Here is a tiny trained network, its code and every weight. The questions are about switching its units off for an input and a class, where a switched-off unit gives its printed mean instead of its output.

import numpy as np


def w(rows, s, z=0):
    codes = np.array(rows[::2]) - 128.0
    scale = np.full(codes.shape[1], s)
    scale[-1] = z or s
    return codes * scale


def f(y):
    return np.maximum(y, 0)


def log_softmax(a):
    a = a - a.max(-1, keepdims=True)
    return a - np.log(np.exp(a).sum(-1, keepdims=True))


def net(x, mask):
    res = np.array(x, float).reshape(1, 3) / 4 @ E
    y = f(res @ A[0][:, :-1].T + A[0][:, -1])
    res = res + np.where(mask, y, B[0][:, -1]) @ B[0][:, :-1]
    return log_softmax(res[-1] @ U[:, :-1].T + U[:, -1])


A, B = {}, {}
E = w([
[154,35,205,188,79],'x0',
[26,108,178,204,146],'x1',
[73,137,35,108,2],'x2',
],0.0097)
A[0] = w([
[134,77,234,246,151,162],'n1',
[84,119,185,221,149,209],'n2',
[101,201,1,75,96,191],'n3',
[158,97,194,195,150,16],'n4',
[224,174,134,45,207,252],'n5',
[14,146,115,159,98,95],'n6',
],0.0097,0.002)
B[0] = w([
[6,101,152,129,126,247],'n1',
[74,62,86,189,146,215],'n2',
[37,173,82,52,102,234],'n3',
[61,132,128,89,110,189],'n4',
[139,217,204,75,203,222],'n5',
[59,128,175,109,169,198],'n6',
],0.012)
U = w([
[169,175,101,107,95,36],'0',
[192,57,154,161,38,253],'1',
[84,175,152,73,147,136],'2',
[250,160,175,134,165,157],'3',
[168,141,115,183,131,33],'4',
[86,55,136,218,147,126],'5',
[119,126,65,118,70,124],'6',
],0.013,0.005)

Each question gives the input, the list of numbers given to net, and the class t.
The units are the neurons (one row each of A and B). Each row of codes is followed by its name. A weight is (code - 128) times the scale printed after its matrix; where a second scale follows, it is the last column's (A, B and U).
mask holds one flag per neuron, in row order. A switched-off neuron (its flag False) gives its mean, the last column of its row in B, instead of its output. The means were averaged over made-up inputs and are rounded, as every weight is.
A unit's drop is (log p(t) with every unit on - log p(t) with that unit switched off) / (log p(t) with every unit on - log p(t) with every unit switched off).
The circuit of an input: a set's keep is (log p(t) with only the set's units on - log p(t) with every unit switched off) / (log p(t) with every unit on - log p(t) with every unit switched off). Starting from all 6 units, units are removed one at a time, each time the one whose removal leaves the highest keep (on an exact tie, the one counted first), for as long as the keep stays at least 0.8.
circuit, biggest first: the units of the circuit, biggest drop first
most important unit: the unit with the biggest drop
top k neurons: the k neurons with the biggest drops, biggest first
drop when u is switched off: that unit's drop, to one decimal
input [4,-6,3], class 0: most important unit -> n1
input [0,-4,4], class 6: top 2 neurons -> [n5 n6]
input [-3,-4,7], class 6: top 3 neurons -> [n5 n1 n4]
input [2,-6,4], class 0: circuit, biggest first -> [n1 n6]
input [0,7,6], class 5: top 3 neurons -> [n5 n2 n4]
input [0,-4,-5], class 3: top 2 neurons -> [n3 n1]
input [0,-2,2], class 6: top 2 neurons -> [n5 n6]
input [5,-6,6], class 6: top 2 neurons -> [n5 n3]
input [0,2,2], class 6: top 3 neurons -> [n5 n1 n2]
input [2,0,-3], class 5: top 2 neurons -> [n3 n5]
input [1,-3,7], class 6: top 2 neurons -> [n5 n1]
input [0,2,-5], class 5: top 2 neurons -> [n3 n2]
input [0,8,0], class 5: drop when n4 is switched off -> 0.0
input [-5,-2,-7], class 3: drop when n1 is switched off -> 0.2
input [5,-3,8], class 6: drop when n1 is switched off -> 0.1
